Here is a tiny trained network, its code and every weight. The questions are about switching its units off for an input and a class, where a switched-off unit gives its printed mean instead of its output.

import numpy as np


def w(rows, s, z=0):
    codes = np.array(rows[::2]) - 128.0
    scale = np.full(codes.shape[1], s)
    scale[-1] = z or s
    return codes * scale


def f(y):
    return y / 2 * (1 + np.tanh(0.7978845608 * (y + 0.044715 * y**3)))


def log_softmax(a):
    a = a - a.max(-1, keepdims=True)
    return a - np.log(np.exp(a).sum(-1, keepdims=True))


def net(x, mask):
    res = np.array(x, float).reshape(1, 6) / 4 @ E
    y = f(res @ A[0][:, :-1].T + A[0][:, -1])
    res = res + np.where(mask, y, B[0][:, -1]) @ B[0][:, :-1]
    return log_softmax(res[-1] @ U[:, :-1].T + U[:, -1])


A, B = {}, {}
E = w([
[135,210,140,187],'x0',
[127,125,130,130],'x1',
[131,129,125,124],'x2',
[125,126,131,131],'x3',
[126,103,34,183],'x4',
[246,95,159,127],'x5',
],0.012)
A[0] = w([
[138,64,169,68,146],'N1',
[90,168,59,158,126],'N2',
[175,49,44,195,122],'N3',
[101,134,117,169,67],'N4',
[83,146,106,200,136],'N5',
[174,86,167,55,188],'N6',
[2,139,139,67,6],'N7',
[174,213,181,181,171],'N8',
[94,180,64,188,125],'N9',
],0.009,0.0024)
B[0] = w([
[161,141,193,180,201],'N1',
[158,172,137,157,193],'N2',
[50,115,70,34,254],'N3',
[141,153,127,142,140],'N4',
[169,197,143,162,185],'N5',
[171,126,235,169,225],'N6',
[81,40,118,40,214],'N7',
[23,56,55,2,233],'N8',
[153,213,147,171,207],'N9',
],0.009,0.0069)
U = w([
[122,56,131,65,253],'0',
[58,135,72,86,79],'1',
[227,178,174,255,60],'2',
],0.0096,0.0018)

Each question gives the input, the list of numbers given to net, and the class t.
The units are the neurons (one row each of A and B). Each row of codes is followed by its name. A weight is (code - 128) times the scale printed after its matrix; where a second scale follows, it is the last column's (A, B and U).
mask holds one flag per neuron, in row order. A switched-off neuron (its flag False) gives its mean, the last column of its row in B, instead of its output. The means were averaged over made-up inputs and are rounded, as every weight is.
A unit's drop is (log p(t) with every unit on - log p(t) with that unit switched off) / (log p(t) with every unit on - log p(t) with every unit switched off).
The circuit of an input: a set's keep is (log p(t) with only the set's units on - log p(t) with every unit switched off) / (log p(t) with every unit on - log p(t) with every unit switched off). Starting from all 9 units, units are removed one at a time, each time the one whose removal leaves the highest keep (on an exact tie, the one counted first), for as long as the keep stays at least 0.8.
circuit, biggest first: the units of the circuit, biggest drop first
k most important neurons: the k neurons with the biggest drops, biggest first
drop of u: that unit's drop, to one decimal
input [1,1,-3,-8,4,-5], class 2: 2 most important neurons -> (N8 N9)
input [6,1,-1,7,-6,5], class 0: most important neuron -> (N8)
input [-1,-6,5,-7,0,4], class 2: 4 most important neurons -> (N8 N7 N3 N6)
input [2,-5,-4,4,2,-4], class 2: circuit, biggest first -> (N8 N3)
input [0,3,-7,0,-4,2], class 2: 2 most important neurons -> (N3 N7)
input [3,5,4,2,7,-2], class 2: 2 most important neurons -> (N8 N9)
input [2,4,-1,8,8,5], class 1: 2 most important neurons -> (N3 N6)
input [7,6,8,-4,-7,2], class 0: 3 most important neurons -> (N8 N3 N9)
input [4,5,3,2,-1,7], class 0: drop of N8 -> 1.0
input [5,7,-6,7,-3,5], class 0: drop of N8 -> 1.2
input [5,0,6,4,-4,6], class 0: drop of N8 -> 1.9
